Two labels a row:
 -7 -17  -1  17   3 -21  15   1  -2 -10   4   9  -1   0  -6  56   7   1  13   6 -45  20  13   4 -18   6   3 -17   4 -11   0  12  27 -16  15  13   8   1   8  25  13   6   7  -8  -1   0  -2  14 -10 -17  -5  -8   1   8   1  -5 -58 -14 -> <36> rig
-10  -4   1  28  -2 -23   5   2   0   1  -3   3 -13  -9  -8  49   1  -1  25  13 -64  23  11  12 -14  -3   1 -23   4  -5  28  13  33 -18   6   9   7  -3   8  13  17  -2   9  -4  -1   4  -5  13 -20 -16  -1 -10   4   1   3  -3 -16 -13 -> <36> rig
 17 -19  15   8  19  -3 -12   1  12   9  -8   5  28 -56  -9  14 -15 -12  18  30  20  55  10  24 -48   3  18 -53  13  -7   0   8  64 -14   7 -22  -2  -8  10  64  28 -19   4  -5   0   8  -3 -35 -37 -13   5  15   3  16  -1   4   8 -18 -> <39> rig
  6 -13  -1  17  -4 -12   7   2  -3 -11  11  -1 -30   6  -9  47   9   4  12  -5 -38  35   9   2 -10   2  -2   7   1  -3  -5  10  -6 -10  17  11   2  -1   5  28  10  16  11  -3   1   1  -3  22  -8  -6  -4  -6  -2   0   0  -5 -50 -10 -> <36> rig
  3  -2  -6  -3   3 -21   8   4   4  -2   5   0 -22   7   0  -2   3   1  10   2 -28  24   6   7 -10  -2   4 -10   0  -8   7  -2  12 -14   2  11   2   1   1  13   6  -4   4  -4   0  10   0  18  -2 -19   3 -12   2  -4   0  -3 -16  -6 -> <36> rig
 10  -9   6 -13  -2  -9   0  -2  -6   3   1  -4   9 -13  -4   8   3  -3   9  -2  -3  59   7   7 -39   1   9   6  -1  -9 -18   5 -11 -19  11   8  -2   2   3  27  15  -4  11 -12   0  12   1  14  -8  -4   5  11   3   5  -7  -6   6 -12 -> <39> rig
  8 -19   0  -5  -7  -4   6  -5 -12   6  29  -2   7 -27   2  17   9   2   5   6 -16  49   4  18 -14  -6  -3  -2  -4 -11  27  -1  -1   0   3  -1  -6 -14   7   8  20  -4  -1   4  -1   5  -5  16  -8   4   0  -7   2   5   3  -3  25  -7 -> <39> rig
  4 -10   7  10  -5   5  -4   3  -4   1  -4   3  -3 -14 -13  -8  -2   0   5  12 -15  46   5  20 -15   0   4 -11   3  -1  19   6  -8  -8   3   2   1  -3   2  -5  16  13  -3  -3  -2  -1  -2  15 -35   2   7  -9   0  10   9   4  27 -23 -> <39> rig
 18 -20   0 -18   6  -6  -2  -5   1   0   6   8  -2  -8   2 -23   2  -2   0   5  15  58   7  16 -29  -3  12  -7   1  -8  -3   3  -3 -13  11   3  -3   2   2  14   7   4 -12   0   1   2  -2   6 -16 -13   8  -3   2  13   0  -3   6 -26 -> <39> rig
 23 -23   1 -10  -6  -5   6   4  -5  -5  21  -3 -27   0  -9   0  12   6   2 -15  -2  64   6  14 -16   0  -1   8  -2  -7 -13   1 -28  -3  12  10  -2   5   1  19  14  19   6  -6  -6   5   3  29 -15   1   4  -9  -1   5   3  -5 -11 -15 -> <39> rig
 14  -3  -2  24  10 -14  -5   1   7  -7 -13   5 -35   2  -1  50   5 -10  20   9 -32  35   4   7 -18  10   5   2   2  -2  13  13  15 -13  19   8   2   1   4  32   7   5   0   1   1  -5  -5  10  -8 -15  -4   3   4   6  -3  -7 -44 -19 -> <33> rig
 -1 -16  -2   8  -2  -8  -4  10   9 -11   1   5 -33  18  -6  -5  -2  -1  11 -14 -13  43  16   5 -15   2   5   5   4   3 -30  10  24 -13   8  15   2  -3   2  28  11  12   6 -12   4   1   2   6 -24 -18   8 -12  -2   3  -2   1 -21   2 -> <33> rig
 10   3  -1   2   1 -14   4  -5  -5  -2   3  -3  -7  -6   0  46   8  -2  11   3 -23  16  -2  -1 -15   1   1  11  -2  -7   1   5 -18  -7  11   6   5   0   6  22   3  -3   9  -2  -4   4  -4  13  15  -2  -7  10   4  -2  -7  -9 -32  -8 -> <36> lig
 -4 -15  -8  25   8  -1  -8   5   7 -10  -4   7 -24   4  -8  19  -4  -7  12   7 -17  22  11  10  -3   2  -3 -11   6   2   5  10  49   0   8   5   8  -1  10  20  11   6  -4  -1   5  -8  -3  -6 -28 -14   1 -12  -4   7   3   3 -17   6 -> <33> rig
 -5  -7   8  16  -6 -10  -1   1  -1   1   2  -8   2  -7 -15  32  -2  -1  21   7 -30  35  14  -4 -28  -5   4   0   6   2 -24  15  22 -15   9   6   3  -6   7  35  17  -6  22 -17   0   9   0  -1 -17  -5   4   5   0  -2  -3  -4 -11   5 -> <36> rig
  5 -21  -2  26  -1  -7   1   2  -4 -10  13   2 -24  -6  -9  58   8  -4  13  -1 -31  43   4  10 -11   0  -3   4   1   0   2  12  23   0  18   6  -1  -2   6  43  15   7   6  -1   0  -6  -7   5 -12   0  -7  -4   1   5   2  -4 -43   2 -> <36> rig
  2 -11  -7  -4   2 -17  15   1  -2  -4  20   1  -7   0   2  29   0   3   3  -2 -27  21   4   5  -5   3  -1  -4  -5 -11  11   1   3  -2   8   7   4   0   2   8   5   1   4   1  -4   3  -3  19   9  -6  -4 -10   3  -1  -1  -4 -27  -5 -> <36> rig
-14   2   0  27   8 -28   1  -2   4   5 -11   5  11 -25   0  64  -1 -15  33  29 -60  16  12   9 -31  -1   7 -28   9  -7  31  15  64 -22   8   0   6  -7  11  36  24 -24  10  -5  -1   4  -5 -10  -8 -22  -4   6   7   3  -4  -6 -18  -1 -> <36> rig
 19  -4  -8   8   5 -17  -1   4  12 -12 -12   6 -64  29  -5  -6   5  -2  11  -1 -31  50   6  21  -3   5   3  -2   4  -5  27   4 -25 -16  15  15   2   3  -2   1   2  29 -11   1   2  -5   1  37 -22 -24   8 -22   2   3   7  -2 -29 -35 -> <33> rig
 -6 -13  -5   8  -6 -29   7   1  -5  -5  16   0 -14   4   0  42  12  -2  16  -3 -55  49  14  10 -23  -3   0  10  -3 -10   9   7  15 -12  13  18  -1  -1   6  21  18  -5   9  -5   1   4  -2  21   0 -14   2 -12   1   3  -4  -8 -16   0 -> <36> rig
 26  -4  10 -21   7  -1   0  -2   0   1  -9   0  -1 -14  -5  -9  -1  -2   1   2  31  51   0   7 -36  11  17  -6   2  -6 -33   5 -28 -16  16  -1  -2   3   1  36   4   3   3  -8  -8   9   6   7  -9  -4   7  17   3   7  -5  -7 -18 -33 -> <39> rig
 11  21  -5   4  -6 -21   0  -2  -2 -11 -22  -7 -50  39   3  26  11  -3  13  -9 -43  20   1 -10 -10   7   2  42  -4  -1  -9  13 -64 -24  16  27   8   6   0   1  -9  21   8 -10   0   1  -1  43  14 -10   1   7  -5  -3  -8 -13 -41 -23 -> <36> lig
